Below is a small trained network, with its code and all its weights. Each question gives an input and a class and asks what happens when units are switched off, that is, made to give their printed mean instead of their output.

import numpy as np


def w(rows, s, z=0):
    codes = np.array(rows[::2]) - 128.0
    scale = np.full(codes.shape[1], s)
    scale[-1] = z or s
    return codes * scale


def norm(h):
    return h / np.sqrt((h * h).mean(-1, keepdims=True) + 1e-5)


def f(y):
    return y / 2 * (1 + np.tanh(0.7978845608 * (y + 0.044715 * y**3)))


def log_softmax(a):
    a = a - a.max(-1, keepdims=True)
    return a - np.log(np.exp(a).sum(-1, keepdims=True))


def net(x, mask):
    res = np.array(x, float).reshape(1, 4) / 4 @ E
    u = 0
    for l in range(3):
        y = f(norm(res) @ A[l][:, :-1].T + A[l][:, -1])
        res = res + np.where(mask[u : u + 7], y, B[l][:, -1]) @ B[l][:, :-1]
        u += 7
    return log_softmax(norm(res)[-1] @ U[:, :-1].T + U[:, -1])


A, B = {}, {}
E = w([
[125,173,88,158,155,110,233,50,217,110],'x0',
[124,107,203,73,115,254,103,98,216,164],'x1',
[170,157,28,93,111,155,85,113,118,114],'x2',
[232,140,89,112,116,216,222,232,176,57],'x3',
],0.0085)
A[0] = w([
[154,148,183,144,88,209,40,143,138,166,5],'L0N1',
[57,100,144,55,231,102,107,160,165,60,53],'L0N2',
[151,154,38,150,49,162,56,215,88,121,132],'L0N3',
[113,162,124,106,154,111,109,85,110,109,143],'L0N4',
[81,79,220,207,122,168,219,164,125,168,137],'L0N5',
[74,140,157,134,117,216,188,119,164,182,187],'L0N6',
[142,120,98,154,22,135,255,168,169,109,44],'L0N7',
],0.0064,0.0029)
B[0] = w([
[123,48,144,62,3,51,129,41,59,53,182],'L0N1',
[193,99,133,107,163,112,130,111,109,165,114],'L0N2',
[99,134,94,121,194,92,171,85,114,254,255],'L0N3',
[99,141,122,126,178,41,79,97,87,149,156],'L0N4',
[53,129,42,108,156,79,121,172,115,178,250],'L0N5',
[163,115,75,168,143,103,166,77,172,162,239],'L0N6',
[255,150,90,120,112,156,168,139,99,106,244],'L0N7',
],0.0063,0.0038)
A[1] = w([
[129,147,208,162,144,113,26,127,141,187,48],'L1N1',
[109,63,3,123,65,173,91,138,141,161,48],'L1N2',
[94,102,172,95,87,136,37,130,125,102,15],'L1N3',
[28,160,158,107,104,169,112,7,229,128,117],'L1N4',
[175,47,183,122,78,178,66,133,99,194,3],'L1N5',
[86,157,116,196,155,96,153,169,53,61,56],'L1N6',
[195,178,105,148,177,181,254,145,169,103,132],'L1N7',
],0.0078,0.0022)
B[1] = w([
[135,171,118,143,77,193,171,208,144,105,160],'L1N1',
[159,163,106,140,97,143,161,11,78,120,157],'L1N2',
[152,72,225,28,120,180,188,135,149,62,151],'L1N3',
[172,130,2,135,120,79,95,156,92,223,193],'L1N4',
[103,92,178,80,118,137,207,77,92,110,159],'L1N5',
[214,123,88,183,132,202,78,51,221,128,181],'L1N6',
[158,189,173,88,215,142,145,226,232,88,254],'L1N7',
],0.0077,0.009)
A[2] = w([
[134,32,114,134,178,74,202,176,133,148,175],'L2N1',
[83,81,155,25,116,166,154,191,119,201,116],'L2N2',
[146,117,75,53,175,92,229,172,170,65,144],'L2N3',
[13,132,209,139,114,158,104,184,37,184,36],'L2N4',
[166,137,88,120,136,140,161,141,157,206,249],'L2N5',
[168,255,141,132,169,141,212,173,173,119,7],'L2N6',
[114,98,215,134,112,112,116,188,33,105,87],'L2N7',
],0.0088,0.0018)
B[2] = w([
[44,166,89,164,170,135,125,73,108,239,172],'L2N1',
[11,254,88,152,78,116,126,61,69,168,172],'L2N2',
[220,2,95,119,214,159,130,207,187,113,233],'L2N3',
[221,111,80,177,173,134,111,188,179,148,170],'L2N4',
[155,153,139,211,158,54,96,114,136,146,210],'L2N5',
[175,22,166,167,101,172,180,202,177,70,245],'L2N6',
[180,153,97,165,179,102,128,158,197,93,160],'L2N7',
],0.0096,0.011)
U = w([
[197,39,165,138,194,152,129,220,197,51,250],'0',
[87,195,85,154,125,78,97,88,114,187,209],'1',
[50,107,246,35,33,188,168,44,80,75,5],'2',
],0.011,0.0014)

Each question gives the input, the list of numbers given to net, and the class t.
The units are the neurons (one row each of A and B). Each row of codes is followed by its name. A weight is (code - 128) times the scale printed after its matrix; where a second scale follows, it is the last column's (A, B and U).
mask holds one flag per neuron, layer by layer. A switched-off neuron (its flag False) gives its mean, the last column of its row in B, instead of its output. The means were averaged over made-up inputs and are rounded, as every weight is.
A unit's drop is (log p(t) with every unit on - log p(t) with that unit switched off) / (log p(t) with every unit on - log p(t) with every unit switched off).
The circuit of an input: a set's keep is (log p(t) with only the set's units on - log p(t) with every unit switched off) / (log p(t) with every unit on - log p(t) with every unit switched off). Starting from the 12 units with the biggest drops (on a tie, the unit counted first), units are removed one at a time, each time the one whose removal leaves the highest keep (on an exact tie, the one counted first), for as long as the keep stays at least 0.8.
circuit, biggest first: the units of the circuit, biggest drop first
top k neurons: the k neurons with the biggest drops, biggest first
top k neurons in layer l: the k neurons of layer l with the biggest drops, biggest first
drop when u is switched off: that unit's drop, to one decimal
input [2,-3,-6,-2], class 1: top neuron in layer 1 -> L1N7
input [-8,-4,-5,6], class 1: top 2 neurons -> L1N7, L0N3
input [-8,6,-7,7], class 2: circuit, biggest first -> L2N2, L0N1, L1N5
input [-2,3,5,3], class 2: top 4 neurons in layer 1 -> L1N2, L1N7, L1N4, L1N5
input [-4,-5,4,3], class 1: top 3 neurons in layer 0 -> L0N7, L0N3, L0N6
input [0,7,4,-2], class 2: top 2 neurons in layer 0 -> L0N1, L0N3
input [-8,4,-1,7], class 2: top 2 neurons -> L0N1, L2N2
input [-7,1,6,5], class 2: top 2 neurons -> L1N2, L0N1
input [-7,-1,3,-7], class 1: top 3 neurons in layer 2 -> L2N2, L2N6, L2N3
input [-3,5,5,1], class 2: drop when L0N1 is switched off -> 0.1
input [2,-1,5,-2], class 1: drop when L1N7 is switched off -> 0.3
input [2,-2,-5,-2], class 1: drop when L1N7 is switched off -> 0.5
input [2,8,7,-4], class 1: drop when L1N4 is switched off -> 0.9
input [-3,6,-1,0], class 2: top neuron -> L0N1
